The symbols move the states like this.
FD * HJ
FD $ DN
FD % MP
CN * LM
CN $ ML
CN % RT
CP * CH
CP $ PQ
CP % HD
MP * FD
MP $ DJ
MP % NG
NQ * RF
NQ $ DH
NQ % HL
PQ * RH
PQ $ CP
PQ % QG
ZQ * PR
ZQ $ MS
ZQ % RH
CH * FM
CH $ QG
CH % CP
ZR * TC
ZR $ NG
ZR % DJ
GJ * MS
GJ $ PR
GJ % QS
FG * SJ
FG $ ZD
FG % ZT
LH * HL
LH $ JH
LH % HJ
CR * ML
CR $ LM
CR % RF
JQ * RT
JQ $ ZT
JQ % ZD
DH * NZ
DH $ NQ
DH % MZ
DQ * FL
DQ $ FJ
DQ % FM
FL * LQ
FL $ MB
FL % DQ
ML * LC
ML $ CN
ML % CR
HJ * LH
HJ $ MF
HJ % FD
MZ * DH
MZ $ RF
MZ % LM
NZ * JH
NZ $ HL
NZ % DH
PC * QG
PC $ FM
PC % FJ
NG * MP
NG $ ZR
NG % RD
QZ * RD
QZ $ SZ
QZ % GB
FM * DQ
FM $ PC
FM % CH
RT * CN
RT $ LC
RT % JQ
DN * DJ
DN $ FD
DN % MF
SZ * QS
SZ $ QZ
SZ % TC
JH * MF
JH $ LH
JH % NZ
RF * CR
RF $ MZ
RF % NQ
SJ * MB
SJ $ LQ
SJ % FG
QS * GJ
QS $ GB
QS % SZ
LC * ZT
LC $ RT
LC % ML
HL * NQ
HL $ NZ
HL % LH
MF * DN
MF $ HJ
MF % JH
RD * NG
RD $ TC
RD % QZ
MS * HD
MS $ ZQ
MS % GJ
MB * FJ
MB $ FL
MB % SJ
ZD * JQ
ZD $ FG
ZD % LQ
FJ * PC
FJ $ DQ
FJ % MB
LQ * ZD
LQ $ SJ
LQ % FL
DJ * ZR
DJ $ MP
DJ % DN
HD * CP
HD $ RH
HD % MS
QG * PQ
QG $ CH
QG % PC
TC * SZ
TC $ RD
TC % ZR
LM * MZ
LM $ CR
LM % CN
ZT * FG
ZT $ JQ
ZT % LC
PR * GB
PR $ GJ
PR % ZQ
RH * ZQ
RH $ HD
RH % PQ
GB * QZ
GB $ QS
GB % PR

In the rows, 150 stands for zero.

The rows follow the links: the fewer symbols apart two states are, the more alike their rows tend to be.

Each row is also shifted at random along 5 hidden directions that mean nothing.

Some states, each with a row of numbers:
NQ: [122, 133, 130, 146, 165, 140, 128, 161, 116, 125, 166, 185, 145, 136, 150, 147, 152, 132, 150, 155, 161, 140, 137, 142, 119, 122, 191, 131, 132, 143, 145, 177, 138, 143, 137, 167, 122, 163, 189, 161, 140, 178, 155, 121, 150, 175, 153, 176, 145, 127, 155, 162, 93, 155, 110, 196, 184, 164, 206, 172, 137, 157, 182, 161, 182, 174]
HD: [150, 146, 152, 120, 154, 149, 141, 152, 127, 169, 191, 166, 175, 195, 170, 167, 147, 161, 183, 168, 123, 143, 122, 162, 123, 141, 160, 163, 125, 168, 136, 210, 144, 176, 164, 136, 148, 167, 173, 127, 135, 162, 132, 108, 113, 178, 159, 184, 138, 96, 142, 159, 102, 139, 135, 164, 165, 139, 163, 152, 148, 126, 144, 133, 184, 193]
FD: [130, 171, 177, 121, 155, 123, 194, 138, 158, 178, 134, 139, 164, 147, 164, 177, 129, 135, 186, 117, 145, 172, 136, 186, 117, 130, 154, 179, 134, 161, 119, 211, 153, 137, 168, 157, 149, 144, 137, 149, 166, 155, 131, 118, 127, 194, 144, 180, 155, 115, 127, 141, 130, 103, 165, 151, 157, 157, 139, 141, 178, 116, 128, 150, 168, 152]
NZ: [160, 93, 158, 188, 174, 164, 118, 165, 179, 178, 208, 182, 127, 189, 148, 120, 125, 174, 143, 136, 139, 89, 158, 134, 169, 169, 177, 107, 180, 77, 174, 135, 153, 125, 136, 173, 167, 193, 124, 164, 128, 133, 140, 147, 122, 130, 142, 129, 139, 66, 162, 129, 148, 106, 111, 177, 141, 131, 181, 180, 108, 165, 203, 191, 166, 211]
JH: [158, 145, 141, 185, 145, 161, 124, 170, 149, 108, 159, 197, 113, 159, 143, 122, 171, 120, 108, 133, 146, 132, 158, 149, 192, 193, 133, 136, 180, 126, 187, 129, 135, 159, 113, 161, 155, 136, 138, 175, 156, 155, 161, 176, 191, 141, 154, 111, 146, 178, 152, 135, 160, 157, 150, 129, 153, 138, 171, 141, 148, 171, 197, 155, 153, 137]
ZR: [155, 165, 146, 126, 93, 172, 146, 165, 149, 136, 172, 133, 103, 164, 149, 132, 149, 145, 158, 139, 137, 116, 144, 150, 160, 167, 106, 129, 164, 109, 136, 145, 182, 135, 161, 176, 190, 199, 142, 165, 163, 151, 99, 154, 111, 159, 163, 134, 135, 138, 122, 126, 160, 151, 138, 156, 166, 174, 107, 111, 162, 114, 181, 144, 169, 121]
DH: [144, 131, 162, 209, 189, 152, 143, 152, 188, 187, 144, 183, 154, 176, 134, 130, 136, 152, 138, 132, 134, 146, 161, 162, 197, 182, 160, 159, 191, 99, 169, 142, 143, 138, 164, 162, 138, 141, 117, 159, 155, 163, 164, 159, 143, 143, 136, 107, 174, 104, 157, 127, 160, 92, 155, 136, 132, 121, 184, 170, 158, 160, 159, 209, 149, 166]
JQ: [164, 132, 157, 160, 144, 161, 182, 155, 140, 102, 154, 118, 99, 91, 94, 173, 135, 148, 185, 143, 197, 156, 189, 103, 106, 92, 165, 109, 105, 94, 128, 139, 194, 112, 191, 175, 178, 165, 145, 135, 157, 177, 147, 174, 133, 113, 104, 160, 126, 160, 170, 170, 161, 189, 91, 195, 172, 150, 141, 176, 107, 190, 175, 198, 143, 152]
MS: [152, 161, 155, 119, 159, 138, 145, 130, 130, 184, 188, 146, 196, 210, 179, 168, 132, 172, 185, 163, 103, 149, 111, 175, 138, 145, 164, 168, 135, 204, 147, 203, 127, 179, 138, 135, 148, 167, 176, 147, 125, 135, 128, 119, 110, 185, 160, 185, 158, 94, 136, 152, 117, 125, 159, 143, 147, 152, 142, 163, 171, 115, 115, 119, 178, 181]
GB: [159, 153, 149, 106, 89, 157, 133, 147, 90, 28, 173, 149, 102, 169, 118, 145, 160, 113, 114, 147, 141, 137, 121, 136, 146, 190, 109, 131, 142, 159, 180, 163, 129, 195, 66, 150, 186, 135, 164, 185, 147, 125, 98, 175, 186, 134, 179, 119, 146, 200, 136, 168, 158, 195, 115, 134, 165, 160, 130, 110, 189, 170, 180, 94, 138, 98]
CN: [170, 139, 173, 199, 193, 138, 184, 132, 170, 185, 151, 145, 155, 135, 142, 156, 114, 174, 184, 124, 167, 148, 182, 132, 137, 102, 193, 133, 142, 151, 164, 125, 144, 117, 142, 160, 158, 150, 130, 151, 136, 137, 192, 177, 148, 117, 106, 164, 147, 139, 172, 154, 170, 139, 143, 151, 130, 142, 147, 211, 116, 197, 136, 186, 126, 193]
FM: [101, 119, 144, 118, 188, 166, 145, 152, 236, 201, 92, 109, 204, 115, 162, 161, 183, 167, 115, 193, 145, 178, 144, 155, 168, 173, 149, 191, 177, 104, 110, 177, 145, 160, 211, 83, 86, 96, 154, 107, 155, 162, 165, 107, 184, 183, 201, 140, 155, 170, 152, 159, 119, 118, 201, 154, 152, 123, 184, 108, 154, 153, 118, 161, 152, 152]
LM: [156, 150, 168, 207, 188, 146, 176, 154, 163, 174, 126, 175, 149, 140, 121, 163, 133, 133, 171, 126, 165, 184, 189, 156, 152, 142, 158, 182, 158, 133, 154, 142, 168, 128, 196, 169, 146, 123, 113, 126, 182, 179, 181, 171, 141, 146, 104, 139, 163, 134, 154, 135, 168, 127, 150, 133, 135, 112, 161, 173, 137, 153, 151, 210, 147, 155]
PR: [154, 140, 163, 132, 172, 149, 155, 132, 196, 212, 123, 146, 200, 181, 194, 148, 161, 177, 89, 152, 124, 132, 136, 192, 171, 211, 124, 198, 207, 197, 163, 135, 123, 177, 114, 93, 131, 121, 104, 143, 158, 72, 150, 145, 197, 145, 207, 134, 177, 148, 146, 148, 172, 113, 230, 107, 101, 125, 147, 94, 171, 118, 112, 95, 104, 158]
RD: [147, 161, 169, 105, 116, 138, 191, 133, 153, 129, 151, 117, 129, 139, 154, 167, 147, 142, 146, 127, 160, 138, 132, 159, 125, 149, 131, 147, 141, 166, 143, 180, 154, 152, 115, 134, 181, 151, 130, 162, 153, 106, 123, 152, 168, 164, 163, 158, 139, 175, 132, 155, 156, 149, 158, 146, 147, 163, 110, 111, 163, 139, 146, 113, 134, 139]
LQ: [124, 147, 145, 139, 149, 154, 172, 143, 161, 115, 75, 112, 150, 69, 120, 174, 171, 129, 131, 171, 190, 202, 174, 141, 131, 137, 139, 172, 131, 137, 122, 133, 178, 139, 198, 127, 122, 105, 163, 123, 185, 175, 161, 158, 192, 145, 164, 139, 163, 220, 165, 176, 159, 187, 164, 157, 161, 144, 155, 117, 164, 165, 136, 161, 135, 95]
ZD: [147, 102, 157, 136, 180, 148, 167, 113, 183, 185, 156, 87, 173, 129, 141, 149, 113, 223, 162, 169, 160, 106, 142, 104, 118, 91, 206, 94, 139, 119, 141, 110, 149, 107, 109, 139, 144, 175, 163, 176, 99, 88, 159, 150, 150, 103, 150, 169, 148, 126, 181, 183, 163, 138, 132, 206, 135, 179, 146, 204, 121, 208, 123, 165, 110, 200]
RH: [171, 123, 153, 152, 147, 183, 103, 181, 122, 136, 194, 173, 135, 210, 124, 138, 144, 142, 132, 166, 123, 133, 153, 155, 151, 205, 120, 165, 171, 110, 159, 167, 168, 167, 179, 147, 171, 164, 120, 131, 156, 159, 104, 143, 128, 139, 166, 112, 153, 81, 143, 142, 147, 135, 124, 146, 144, 102, 156, 116, 150, 121, 184, 166, 166, 171]
LC: [142, 151, 125, 171, 152, 143, 105, 120, 84, 159, 131, 149, 190, 147, 165, 117, 142, 174, 128, 183, 159, 142, 149, 143, 129, 127, 179, 144, 152, 222, 150, 61, 149, 125, 113, 174, 126, 192, 194, 193, 144, 145, 146, 153, 143, 120, 168, 155, 201, 134, 156, 188, 165, 172, 139, 195, 157, 195, 165, 169, 154, 118, 117, 122, 130, 138]
CH: [134, 146, 139, 116, 155, 149, 108, 155, 75, 96, 150, 170, 177, 168, 145, 162, 160, 117, 141, 186, 139, 177, 125, 165, 106, 153, 154, 174, 124, 201, 139, 182, 142, 188, 157, 145, 124, 143, 192, 132, 154, 182, 118, 122, 152, 166, 182, 161, 173, 136, 145, 186, 104, 173, 123, 173, 179, 141, 190, 133, 163, 118, 148, 121, 180, 139]
ZT: [145, 126, 129, 169, 151, 174, 130, 147, 170, 206, 146, 107, 157, 125, 145, 131, 143, 197, 168, 180, 170, 125, 172, 119, 147, 120, 167, 128, 157, 102, 120, 84, 200, 97, 194, 173, 147, 207, 158, 155, 143, 170, 144, 134, 97, 131, 146, 150, 161, 110, 159, 150, 159, 151, 129, 214, 151, 174, 148, 170, 114, 145, 154, 194, 139, 161]
ML: [117, 106, 117, 150, 141, 171, 86, 130, 141, 137, 155, 127, 164, 155, 139, 114, 138, 184, 131, 195, 151, 123, 123, 113, 165, 141, 183, 98, 155, 88, 140, 101, 148, 119, 116, 179, 120, 195, 213, 202, 113, 169, 124, 126, 132, 130, 179, 122, 176, 115, 158, 164, 132, 150, 105, 227, 189, 197, 180, 177, 164, 173, 149, 173, 161, 144]

Start here and follow the symbols in turn, left to right. Where do you end up?
Answer with the state's name.
[122, 103, 151, 121, 172, 161, 134, 119, 183, 179, 122, 87, 191, 134, 147, 152, 141, 201, 132, 196, 157, 132, 134, 131, 130, 135, 183, 136, 151, 122, 124, 131, 153, 130, 135, 114, 116, 149, 176, 157, 122, 121, 137, 121, 164, 131, 188, 150, 165, 133, 170, 180, 144, 132, 151, 201, 156, 158, 172, 149, 150, 168, 111, 151, 124, 168]
* * $ $ => ZD
[116, 122, 137, 169, 200, 134, 133, 132, 177, 245, 112, 158, 216, 126, 215, 129, 171, 186, 111, 173, 162, 131, 148, 166, 144, 131, 201, 156, 173, 205, 145, 96, 130, 116, 134, 129, 89, 159, 166, 159, 149, 127, 193, 124, 179, 153, 176, 175, 185, 133, 164, 169, 130, 130, 199, 172, 136, 168, 200, 167, 133, 130, 119, 131, 123, 189]
* $ % % => JQ
[148, 176, 163, 135, 148, 115, 197, 158, 107, 95, 171, 181, 122, 131, 150, 182, 140, 107, 193, 112, 173, 162, 149, 152, 91, 95, 177, 140, 87, 198, 154, 209, 135, 151, 128, 173, 165, 157, 162, 155, 155, 161, 158, 144, 155, 183, 116, 209, 112, 167, 146, 156, 106, 179, 117, 154, 168, 160, 155, 176, 135, 159, 178, 131, 176, 167]
$ * $ % => MP
[156, 162, 173, 110, 113, 150, 155, 142, 63, 105, 162, 150, 133, 173, 144, 156, 137, 119, 131, 144, 155, 136, 133, 174, 93, 169, 112, 164, 138, 205, 147, 157, 172, 157, 113, 158, 185, 176, 136, 163, 187, 118, 82, 144, 140, 149, 176, 151, 174, 126, 124, 172, 166, 161, 128, 164, 148, 159, 126, 86, 183, 76, 158, 97, 145, 122]
% $ * => GJ
[150, 129, 181, 93, 139, 148, 208, 137, 210, 188, 189, 93, 123, 153, 165, 166, 115, 190, 188, 130, 144, 94, 128, 133, 121, 120, 164, 97, 135, 98, 134, 195, 157, 129, 117, 134, 182, 184, 127, 167, 112, 88, 115, 127, 122, 162, 154, 181, 109, 124, 149, 136, 147, 115, 141, 175, 142, 174, 112, 157, 133, 179, 150, 149, 142, 197]
% % * => RD
[172, 168, 146, 186, 141, 177, 131, 165, 137, 132, 153, 148, 141, 179, 101, 144, 141, 151, 181, 157, 127, 185, 173, 136, 190, 177, 121, 163, 157, 96, 151, 142, 175, 157, 215, 179, 176, 146, 144, 131, 152, 215, 139, 180, 103, 133, 118, 114, 156, 138, 147, 130, 178, 151, 129, 129, 153, 124, 126, 168, 166, 161, 147, 206, 171, 117]
* $ * => DQ
[163, 194, 145, 188, 131, 144, 116, 169, 24, 129, 134, 245, 137, 162, 166, 129, 175, 79, 98, 128, 172, 167, 176, 220, 122, 196, 102, 209, 173, 269, 178, 94, 179, 152, 154, 187, 151, 179, 118, 155, 242, 166, 133, 171, 157, 146, 161, 140, 200, 127, 123, 163, 173, 173, 158, 123, 138, 136, 161, 92, 154, 24, 188, 104, 150, 106]
* * % % => MF
[155, 158, 145, 159, 127, 159, 138, 167, 168, 165, 147, 171, 127, 152, 176, 124, 169, 139, 107, 131, 149, 123, 158, 170, 175, 187, 116, 149, 190, 146, 154, 115, 169, 141, 149, 154, 162, 175, 120, 165, 177, 134, 140, 155, 152, 158, 162, 126, 157, 146, 132, 126, 160, 142, 174, 136, 143, 152, 141, 104, 142, 106, 183, 135, 144, 133]
% $ => HJ
[188, 156, 151, 191, 171, 151, 153, 131, 170, 196, 164, 135, 179, 174, 155, 143, 132, 209, 180, 155, 141, 141, 168, 128, 183, 125, 166, 133, 161, 175, 173, 98, 142, 150, 138, 161, 162, 162, 147, 156, 109, 137, 195, 187, 127, 108, 117, 157, 156, 150, 175, 148, 187, 155, 168, 127, 118, 154, 125, 211, 136, 194, 107, 161, 123, 175]
% % $ => ZD
[193, 123, 160, 172, 180, 177, 151, 179, 184, 208, 194, 188, 154, 184, 166, 153, 158, 174, 150, 146, 136, 118, 172, 143, 165, 171, 146, 155, 173, 151, 174, 155, 156, 164, 181, 112, 163, 160, 97, 106, 147, 127, 182, 161, 149, 131, 131, 158, 120, 115, 161, 141, 153, 143, 168, 117, 117, 94, 155, 154, 97, 157, 166, 157, 134, 218]
$ % % => MS
[149, 162, 161, 176, 142, 150, 145, 128, 75, 71, 130, 138, 138, 143, 75, 158, 117, 131, 177, 151, 161, 189, 153, 127, 131, 130, 157, 149, 117, 137, 154, 125, 161, 138, 134, 203, 161, 141, 174, 174, 151, 185, 127, 180, 137, 108, 121, 137, 185, 144, 158, 171, 180, 164, 81, 173, 168, 159, 134, 192, 181, 171, 139, 185, 150, 104]
% % % => LQ
[106, 173, 126, 168, 169, 128, 129, 156, 105, 143, 74, 199, 186, 104, 170, 144, 191, 87, 112, 161, 168, 217, 161, 199, 144, 157, 150, 222, 150, 208, 139, 136, 143, 149, 185, 159, 84, 114, 177, 134, 205, 210, 166, 133, 188, 186, 166, 151, 197, 173, 135, 164, 130, 154, 180, 147, 175, 155, 207, 114, 178, 86, 142, 142, 172, 103]
$ * % => MZ
[113, 152, 149, 152, 172, 127, 126, 141, 77, 131, 152, 187, 178, 175, 151, 148, 130, 117, 160, 154, 139, 165, 120, 175, 119, 138, 183, 173, 130, 179, 138, 185, 139, 150, 142, 189, 118, 159, 191, 165, 162, 189, 118, 112, 121, 176, 160, 163, 186, 85, 132, 167, 104, 119, 108, 195, 180, 161, 196, 167, 182, 104, 148, 155, 196, 153]
% $ % $ => HL
